Below are the code and all the weights of a small trained network. Each question names an input and a target symbol and asks about switching units off, where a switched-off unit gives its printed mean instead of its output.

import numpy as np


def w(rows, s, z=0):
    codes = np.array(rows[::2]) - 128.0
    scale = np.full(codes.shape[1], s)
    scale[-1] = z or s
    return codes * scale


def norm(h):
    return h / np.sqrt((h * h).mean(-1, keepdims=True) + 1e-5)


def f(y):
    return y / 2 * (1 + np.tanh(0.7978845608 * (y + 0.044715 * y**3)))


def softmax(a):
    e = np.exp(a - a.max(-1, keepdims=True))
    return e / e.sum(-1, keepdims=True)


def log_softmax(a):
    a = a - a.max(-1, keepdims=True)
    return a - np.log(np.exp(a).sum(-1, keepdims=True))


def net(x, mask):
    ids = ['ΔΞαζμτω'.index(c) for c in x.split()]
    T = len(ids)
    res = E[ids] + P[:T]
    r = norm(res)
    for j in range(2):
        rows = slice(3 * j, 3 * j + 3)
        q, k, v = (r @ M[0][rows].T for M in (Q, K, V))
        z = softmax(np.where(np.tri(T) > 0, q @ k.T / 3**0.5, -1e9)) @ v
        o = O[0][rows]
        res = res + np.where(mask[j], z, o[:, -1]) @ o[:, :-1]
    y = f(norm(res) @ A[0][:, :-1].T + A[0][:, -1])
    res = res + np.where(mask[2:6], y, B[0][:, -1]) @ B[0][:, :-1]
    return log_softmax(norm(res)[-1] @ U[:, :-1].T + U[:, -1])


Q, K, V, O, A, B = {}, {}, {}, {}, {}, {}
E = w([
[142,139,33,165,143,90],'Δ',
[74,99,125,193,122,139],'Ξ',
[93,92,134,249,104,132],'α',
[123,116,145,118,104,107],'ζ',
[118,114,78,99,143,164],'μ',
[164,160,167,131,120,117],'τ',
[66,115,147,125,175,121],'ω',
],0.021)
P = w([
[75,123,202,234,84,75],'0',
[46,116,36,150,95,176],'1',
[227,112,206,241,161,128],'2',
[71,138,54,127,86,165],'3',
[221,112,204,191,157,113],'4',
[82,163,73,105,74,156],'5',
[235,116,210,164,159,114],'6',
[85,174,87,86,77,162],'7',
[218,123,214,129,163,107],'8',
[88,195,101,66,82,172],'9',
[217,127,237,119,150,116],'10',
[88,205,129,50,95,186],'11',
[199,121,254,150,128,114],'12',
],0.0084)
Q[0] = w([
[108,154,87,140,61,151],'h0',
[86,84,93,116,93,105],'h0',
[28,145,91,84,62,138],'h0',
[115,113,204,125,190,167],'h1',
[212,79,188,139,249,103],'h1',
[193,44,142,167,151,120],'h1',
],0.011)
K[0] = w([
[121,115,101,156,65,93],'h0',
[157,53,47,190,124,137],'h0',
[145,110,46,248,79,74],'h0',
[67,114,143,117,160,143],'h1',
[108,127,176,100,126,177],'h1',
[118,97,183,135,63,233],'h1',
],0.013)
V[0] = w([
[107,28,124,124,148,179],'h0',
[192,115,95,113,2,100],'h0',
[83,126,175,120,90,84],'h0',
[107,118,204,108,116,221],'h1',
[160,76,176,138,112,161],'h1',
[117,119,90,135,98,168],'h1',
],0.012)
O[0] = w([
[226,30,103,95,44,70,129],'h0',
[199,175,75,79,121,2,119],'h0',
[82,27,61,113,234,111,159],'h0',
[218,12,50,68,198,176,2],'h1',
[221,123,39,219,231,29,80],'h1',
[140,181,85,118,192,37,175],'h1',
],0.0071,0.0047)
A[0] = w([
[148,102,247,150,187,90,28],'n0',
[160,94,37,118,88,139,132],'n1',
[178,40,161,159,115,80,127],'n2',
[103,143,191,188,134,95,1],'n3',
],0.012,0.002)
B[0] = w([
[187,166,71,201,179,200,218],'n0',
[193,176,152,153,116,193,193],'n1',
[113,121,193,47,158,80,254],'n2',
[181,171,10,38,45,107,196],'n3',
],0.012,0.006)
U = w([
[88,157,107,129,60,143,254],'Δ',
[78,41,91,92,145,146,85],'Ξ',
[164,65,149,237,85,79,27],'α',
[114,128,138,125,254,62,108],'ζ',
[247,91,164,71,96,113,100],'μ',
[211,182,43,177,159,239,42],'τ',
[114,74,190,242,158,231,201],'ω',
],0.009,0.0029)

Each question gives the input, a string of symbols that net reads in full, and the target symbol t.
The units are the heads (3 rows each of Q, K, V and O) and the neurons (one row each of A and B). Each row of codes is followed by its name. A weight is (code - 128) times the scale printed after its matrix; where a second scale follows, it is the last column's (O, A, B and U).
mask holds one flag per unit, heads first, then neurons. A switched-off unit (its flag False) gives its mean, the last column of its rows in O or B, instead of its output. The means were averaged over made-up inputs and are rounded, as every weight is.
A unit's drop is (log p(t) with every unit on - log p(t) with that unit switched off) / (log p(t) with every unit on - log p(t) with every unit switched off).
The circuit of an input: a set's keep is (log p(t) with only the set's units on - log p(t) with every unit switched off) / (log p(t) with every unit on - log p(t) with every unit switched off). Starting from all 6 units, units are removed one at a time, each time the one whose removal leaves the highest keep (on an exact tie, the one counted first), for as long as the keep stays at least 0.8.
circuit, biggest first: the units of the circuit, biggest drop first
most important unit: the unit with the biggest drop
k most important neurons: the k neurons with the biggest drops, biggest first
which heads matter: for each layer, one digit per head in row order, 1 if its drop is at least 0.15 and else 0, layers parted by /
input τ μ ζ τ Ξ, target τ: circuit, biggest first -> (n0; n3)
input μ ζ ω ζ ω μ ζ τ ζ τ τ τ, target ζ: most important unit -> h0
input τ τ μ Ξ, target ω: circuit, biggest first -> (n3; h1; n1; n0)
input μ μ μ τ α, target τ: which heads matter -> 00
input Δ Ξ ω α, target Δ: circuit, biggest first -> (n3; h1)
input μ μ Δ, target μ: circuit, biggest first -> (h0; n2)
input Δ Δ ζ μ μ ζ Ξ, target μ: which heads matter -> 10
input τ ζ ζ, target τ: which heads matter -> 10
input τ ζ μ α μ ζ τ α, target α: circuit, biggest first -> (h1; n0)
input Δ τ τ μ ζ Ξ μ μ Ξ, target μ: circuit, biggest first -> (h0; h1)
input Ξ Δ Ξ α, target Δ: circuit, biggest first -> (n3; n0)
input Δ τ ω ζ τ μ α, target τ: circuit, biggest first -> (n0; n3)
input α τ α μ ζ ζ Ξ, target ζ: circuit, biggest first -> (h1; n2)
input ω τ Δ μ Ξ Ξ Ξ μ τ ω μ, target ω: circuit, biggest first -> (h0)
input τ Ξ μ α, target α: circuit, biggest first -> (h1; h0; n2)
input τ τ τ τ μ α ω Δ μ μ Δ ω Δ, target ω: circuit, biggest first -> (h1; h0; n3)
input α ζ τ Ξ ω ζ Δ, target ω: which heads matter -> 10
input α Ξ τ μ ζ ω Ξ ω μ τ μ ω, target Ξ: 3 most important neurons -> (n0; n1; n2)
input Ξ ω τ ω, target Ξ: 2 most important neurons -> (n0; n1)
input τ Ξ μ Ξ ζ μ ζ ζ ζ Ξ, target ω: most important unit -> n3
input α μ ω ω ω ζ τ Δ μ μ Δ, target μ: 2 most important neurons -> (n2; n0)
input α ω α Δ ω ζ μ ζ τ ζ Δ ζ ζ, target ζ: 2 most important neurons -> (n2; n1)
input ζ ζ ζ α μ μ α, target μ: 2 most important neurons -> (n2; n3)
